Below is a small trained network, with its code and all its weights. Each question gives an input and a target symbol and asks what happens when units are switched off, that is, made to give their printed mean instead of their output.

import numpy as np


def w(rows, s, z=0):
    codes = np.array(rows[::2]) - 128.0
    scale = np.full(codes.shape[1], s)
    scale[-1] = z or s
    return codes * scale


def softmax(a):
    e = np.exp(a - a.max(-1, keepdims=True))
    return e / e.sum(-1, keepdims=True)


def log_softmax(a):
    a = a - a.max(-1, keepdims=True)
    return a - np.log(np.exp(a).sum(-1, keepdims=True))


def net(x, mask):
    ids = ['αβγζθλμξπστψ'.index(c) for c in x.split()]
    T = len(ids)
    res = E[ids] + P[:T]
    u = 0
    for l in range(2):
        r = res
        for j in range(3):
            rows = slice(2 * j, 2 * j + 2)
            q, k, v = (r @ M[l][rows].T for M in (Q, K, V))
            z = softmax(np.where(np.tri(T) > 0, q @ k.T / 2**0.5, -1e9)) @ v
            o = O[l][rows]
            res = res + np.where(mask[u + j], z, o[:, -1]) @ o[:, :-1]
        u += 3
    return log_softmax(res[-1] @ U[:, :-1].T + U[:, -1])


Q, K, V, O = {}, {}, {}, {}
E = w([
[193,62,196,101,94],'α',
[103,167,164,110,123],'β',
[110,142,184,143,69],'γ',
[105,170,166,113,120],'ζ',
[101,168,159,104,129],'θ',
[83,172,123,73,112],'λ',
[71,161,76,57,71],'μ',
[100,167,177,116,123],'ξ',
[158,119,24,249,176],'π',
[104,165,173,109,118],'σ',
[108,164,178,118,130],'τ',
[99,170,166,103,124],'ψ',
],0.017)
P = w([
[193,248,132,93,113],'0',
[176,137,140,103,96],'1',
[166,118,151,127,98],'2',
[156,104,156,139,89],'3',
[150,92,160,145,80],'4',
[144,87,156,152,63],'5',
[142,84,154,157,54],'6',
],0.015)
Q[0] = w([
[134,77,137,167,111],'L0H0',
[150,144,160,138,113],'L0H0',
[186,188,125,127,121],'L0H1',
[109,94,107,140,247],'L0H1',
[58,223,140,142,160],'L0H2',
[48,155,86,146,152],'L0H2',
],0.015)
K[0] = w([
[139,117,100,111,177],'L0H0',
[175,106,127,164,87],'L0H0',
[102,168,97,179,253],'L0H1',
[127,153,181,52,140],'L0H1',
[76,124,141,108,206],'L0H2',
[76,116,52,101,168],'L0H2',
],0.017)
V[0] = w([
[1,136,149,141,97],'L0H0',
[84,8,159,173,79],'L0H0',
[75,110,91,175,69],'L0H1',
[200,206,39,173,250],'L0H1',
[74,143,175,93,184],'L0H2',
[34,204,43,100,103],'L0H2',
],0.0079)
O[0] = w([
[242,165,100,107,134,50],'L0H0',
[114,72,116,106,100,116],'L0H0',
[136,130,91,120,176,112],'L0H1',
[159,112,55,161,98,64],'L0H1',
[197,164,132,113,3,86],'L0H2',
[67,66,200,159,74,2],'L0H2',
],0.011,0.0098)
Q[1] = w([
[225,80,208,50,157],'L1H0',
[202,193,99,101,60],'L1H0',
[125,244,112,214,234],'L1H1',
[107,210,126,60,72],'L1H1',
[190,140,135,101,118],'L1H2',
[182,71,119,75,222],'L1H2',
],0.011)
K[1] = w([
[140,135,248,76,112],'L1H0',
[122,249,130,154,39],'L1H0',
[235,76,192,68,117],'L1H1',
[172,78,96,183,149],'L1H1',
[171,96,146,146,84],'L1H2',
[141,134,101,155,148],'L1H2',
],0.013)
V[1] = w([
[60,97,180,149,143],'L1H0',
[141,165,141,169,65],'L1H0',
[160,80,115,187,163],'L1H1',
[204,65,182,84,110],'L1H1',
[69,78,165,76,52],'L1H2',
[79,81,94,254,183],'L1H2',
],0.008)
O[1] = w([
[176,183,121,183,133,140],'L1H0',
[105,215,131,95,159,143],'L1H0',
[10,133,87,85,158,26],'L1H1',
[238,206,89,81,12,146],'L1H1',
[63,134,72,58,128,111],'L1H2',
[253,210,252,101,89,2],'L1H2',
],0.0062,0.0076)
U = w([
[113,138,91,146,133,63],'α',
[119,249,110,41,200,244],'β',
[118,157,141,154,149,35],'γ',
[127,151,141,119,138,20],'ζ',
[128,51,253,131,32,254],'θ',
[177,153,104,134,104,118],'λ',
[131,113,122,173,60,127],'μ',
[133,153,135,125,132,34],'ξ',
[131,146,117,134,113,69],'π',
[134,146,131,126,119,42],'σ',
[128,147,134,127,123,39],'τ',
[119,145,102,141,137,72],'ψ',
],0.012,0.0069)

Each question gives the input, a string of symbols that net reads in full, and the target symbol t.
The units are the heads (2 rows each of Q, K, V and O). Each row of codes is followed by its name. A weight is (code - 128) times the scale printed after its matrix; where a second scale follows, it is the last column's (O and U).
mask holds one flag per head, layer by layer. A switched-off head (its flag False) gives its mean, the last column of its rows in O, instead of its output. The means were averaged over made-up inputs and are rounded, as every weight is.
A unit's drop is (log p(t) with every unit on - log p(t) with that unit switched off) / (log p(t) with every unit on - log p(t) with every unit switched off).
The circuit of an input: a set's keep is (log p(t) with only the set's units on - log p(t) with every unit switched off) / (log p(t) with every unit on - log p(t) with every unit switched off). Starting from all 6 units, units are removed one at a time, each time the one whose removal leaves the highest keep (on an exact tie, the one counted first), for as long as the keep stays at least 0.8.
circuit, biggest first: the units of the circuit, biggest drop first
most important unit: the unit with the biggest drop
which heads matter: for each layer, one digit per head in row order, 1 if its drop is at least 0.15 and else 0, layers parted by /
drop when u is switched off: that unit's drop, to one decimal
input α γ π γ, target μ: which heads matter -> 010 / 000
input μ θ α, target β: which heads matter -> 001 / 100
input ξ γ π, target μ: circuit, biggest first -> L0H1; L0H2
input α α α μ γ τ, target β: most important unit -> L0H1
input ξ μ γ α γ μ, target θ: which heads matter -> 011 / 100
input π α α μ ξ π, target θ: which heads matter -> 010 / 001
input μ γ π α τ, target λ: circuit, biggest first -> L0H1; L1H2
input λ π μ γ α, target λ: which heads matter -> 011 / 001
input α β λ α μ α λ, target θ: which heads matter -> 111 / 100
input γ π τ γ α λ π, target θ: circuit, biggest first -> L1H2; L0H1; L0H2
input μ γ μ γ α, target β: which heads matter -> 001 / 000
input π ξ α ξ μ, target α: circuit, biggest first -> L1H1; L0H1
input β ζ α π γ, target μ: which heads matter -> 110 / 000
input α β π μ, target α: which heads matter -> 011 / 010
input π ψ μ τ ξ, target μ: circuit, biggest first -> L0H1
input λ α γ α α π, target λ: drop when L1H1 is switched off -> 0.3
input ψ ζ α μ μ, target θ: drop when L1H2 is switched off -> -0.3
input λ α μ γ γ μ λ, target θ: drop when L0H2 is switched off -> 2.7
